Below are the code and all the weights of a small trained network. Each question names an input and a target symbol and asks about switching units off, where a switched-off unit gives its printed mean instead of its output.

import numpy as np


def w(rows, s, z=0):
    codes = np.array(rows[::2]) - 128.0
    scale = np.full(codes.shape[1], s)
    scale[-1] = z or s
    return codes * scale


def norm(h):
    return h / np.sqrt((h * h).mean(-1, keepdims=True) + 1e-5)


def softmax(a):
    e = np.exp(a - a.max(-1, keepdims=True))
    return e / e.sum(-1, keepdims=True)


def log_softmax(a):
    a = a - a.max(-1, keepdims=True)
    return a - np.log(np.exp(a).sum(-1, keepdims=True))


def net(x, mask):
    ids = ['ΓΘΛΠαβδζημξστφψ'.index(c) for c in x.split()]
    T = len(ids)
    res = E[ids] + P[:T]
    u = 0
    for l in range(3):
        r = norm(res)
        for j in range(2):
            rows = slice(2 * j, 2 * j + 2)
            q, k, v = (r @ M[l][rows].T for M in (Q, K, V))
            z = softmax(np.where(np.tri(T) > 0, q @ k.T / 2**0.5, -1e9)) @ v
            o = O[l][rows]
            res = res + np.where(mask[u + j], z, o[:, -1]) @ o[:, :-1]
        u += 2
    return log_softmax(norm(res)[-1] @ U[:, :-1].T + U[:, -1])


Q, K, V, O = {}, {}, {}, {}
E = w([
[162,164,200,118,143,92],'Γ',
[113,114,140,109,88,159],'Θ',
[142,251,41,107,164,34],'Λ',
[134,135,168,101,103,116],'Π',
[127,118,176,156,94,163],'α',
[137,124,144,118,191,110],'β',
[117,89,110,142,185,126],'δ',
[123,106,129,81,86,129],'ζ',
[121,107,129,100,98,130],'η',
[119,120,149,129,144,151],'μ',
[121,135,154,138,131,122],'ξ',
[154,133,160,150,202,105],'σ',
[158,109,177,82,167,177],'τ',
[150,163,105,167,140,199],'φ',
[232,116,94,136,108,74],'ψ',
],0.022)
P = w([
[73,46,128,217,76,122],'0',
[146,79,123,189,169,131],'1',
[137,85,88,130,160,161],'2',
[152,169,127,81,121,166],'3',
[179,219,134,43,109,160],'4',
[191,174,154,1,75,141],'5',
],0.011)
Q[0] = w([
[2,145,160,236,76,120],'L0H0',
[62,69,109,136,113,81],'L0H0',
[169,68,160,97,119,101],'L0H1',
[72,115,94,203,80,18],'L0H1',
],0.0097)
K[0] = w([
[2,2,211,139,158,112],'L0H0',
[113,110,176,178,108,159],'L0H0',
[17,236,91,138,128,144],'L0H1',
[46,4,239,175,127,117],'L0H1',
],0.008)
V[0] = w([
[129,167,97,156,93,120],'L0H0',
[150,111,134,68,102,74],'L0H0',
[143,178,77,190,112,158],'L0H1',
[244,83,108,146,105,103],'L0H1',
],0.011)
O[0] = w([
[162,91,10,145,156,167,103],'L0H0',
[16,31,96,160,119,40,153],'L0H0',
[192,121,18,178,42,185,121],'L0H1',
[197,89,113,149,90,1,253],'L0H1',
],0.0084,0.006)
Q[1] = w([
[200,108,40,74,86,85],'L1H0',
[164,160,110,46,5,124],'L1H0',
[165,132,138,140,140,171],'L1H1',
[159,102,142,148,132,126],'L1H1',
],0.011)
K[1] = w([
[158,159,70,97,148,2],'L1H0',
[64,254,104,107,55,146],'L1H0',
[142,172,104,164,94,132],'L1H1',
[90,89,66,27,158,169],'L1H1',
],0.01)
V[1] = w([
[74,224,157,66,69,109],'L1H0',
[199,57,94,127,88,81],'L1H0',
[208,141,65,140,180,133],'L1H1',
[134,168,33,1,124,138],'L1H1',
],0.0071)
O[1] = w([
[152,57,85,128,247,143,81],'L1H0',
[134,91,138,107,79,51,247],'L1H0',
[173,154,183,140,124,166,117],'L1H1',
[128,97,124,78,139,139,4],'L1H1',
],0.015,0.0038)
Q[2] = w([
[2,100,202,110,185,166],'L2H0',
[164,99,93,11,130,88],'L2H0',
[198,60,189,98,252,80],'L2H1',
[174,91,107,169,23,70],'L2H1',
],0.0093)
K[2] = w([
[121,30,250,147,120,191],'L2H0',
[144,169,113,67,123,124],'L2H0',
[165,118,226,71,34,161],'L2H1',
[102,153,64,119,151,121],'L2H1',
],0.011)
V[2] = w([
[154,68,216,72,140,126],'L2H0',
[81,87,255,48,75,190],'L2H0',
[163,232,62,180,115,78],'L2H1',
[105,200,31,192,196,90],'L2H1',
],0.0091)
O[2] = w([
[137,195,251,150,77,118,198],'L2H0',
[129,128,201,229,95,144,103],'L2H0',
[123,168,43,119,179,111,85],'L2H1',
[178,101,93,128,189,79,3],'L2H1',
],0.015,0.0034)
U = w([
[80,167,73,83,204,129,218],'Γ',
[238,153,109,108,112,236,149],'Θ',
[141,96,149,90,147,166,62],'Λ',
[76,97,130,131,114,147,85],'Π',
[103,148,254,103,147,182,253],'α',
[165,99,181,156,230,107,78],'β',
[68,204,104,184,106,140,79],'δ',
[155,203,139,183,177,109,79],'ζ',
[78,37,107,188,95,184,80],'η',
[126,144,158,138,173,99,43],'μ',
[114,133,137,167,174,170,103],'ξ',
[105,130,104,185,87,162,51],'σ',
[82,83,150,133,120,131,33],'τ',
[207,120,130,109,31,36,57],'φ',
[76,52,156,145,166,102,57],'ψ',
],0.0094,0.0056)

Each question gives the input, a string of symbols that net reads in full, and the target symbol t.
The units are the heads (2 rows each of Q, K, V and O). Each row of codes is followed by its name. A weight is (code - 128) times the scale printed after its matrix; where a second scale follows, it is the last column's (O and U).
mask holds one flag per head, layer by layer. A switched-off head (its flag False) gives its mean, the last column of its rows in O, instead of its output. The means were averaged over made-up inputs and are rounded, as every weight is.
A unit's drop is (log p(t) with every unit on - log p(t) with that unit switched off) / (log p(t) with every unit on - log p(t) with every unit switched off).
The circuit of an input: a set's keep is (log p(t) with only the set's units on - log p(t) with every unit switched off) / (log p(t) with every unit on - log p(t) with every unit switched off). Starting from all 6 units, units are removed one at a time, each time the one whose removal leaves the highest keep (on an exact tie, the one counted first), for as long as the keep stays at least 0.8.
units of the circuit, in order: the units of the circuit, biggest drop first
most important unit: the unit with the biggest drop
which heads matter: for each layer, one digit per head in row order, 1 if its drop is at least 0.15 and else 0, layers parted by /
drop of u: that unit's drop, to one decimal
input τ Θ τ τ φ ζ, target Θ: which heads matter -> 11 / 00 / 00
input τ φ Θ, target Θ: most important unit -> L0H0
input ψ τ Π Λ Θ, target Γ: which heads matter -> 00 / 00 / 00
input τ ζ ζ, target α: which heads matter -> 01 / 00 / 10
input ψ τ δ, target φ: units of the circuit, in order -> (L1H0; L0H1)
input Π ψ σ, target φ: units of the circuit, in order -> (L1H0; L0H1)
input Λ ψ σ, target Γ: which heads matter -> 00 / 00 / 10
input τ ψ β, target φ: units of the circuit, in order -> (L1H0; L0H1)
input σ σ σ, target ζ: units of the circuit, in order -> (L2H1; L1H1; L0H0)
input φ α ξ Λ τ, target Γ: which heads matter -> 00 / 00 / 10
input φ τ Π, target Θ: units of the circuit, in order -> (L0H1; L0H0)
input ζ φ Γ, target Θ: units of the circuit, in order -> (L0H0; L0H1)
input τ τ σ, target α: which heads matter -> 00 / 00 / 00
input Λ Π τ σ μ, target Γ: units of the circuit, in order -> (L2H0)
input ψ Λ α, target Γ: which heads matter -> 00 / 00 / 11
input η φ σ, target Θ: units of the circuit, in order -> (L0H0; L0H1)
input ψ Λ η τ β, target Γ: which heads matter -> 10 / 00 / 10
input ζ τ ξ, target α: which heads matter -> 11 / 00 / 00
input ψ ψ Λ τ φ, target Γ: which heads matter -> 00 / 00 / 11
input η φ δ, target Θ: units of the circuit, in order -> (L0H0)
input τ β Π, target α: which heads matter -> 01 / 00 / 00
input φ φ β, target Θ: drop of L0H0 -> 0.4
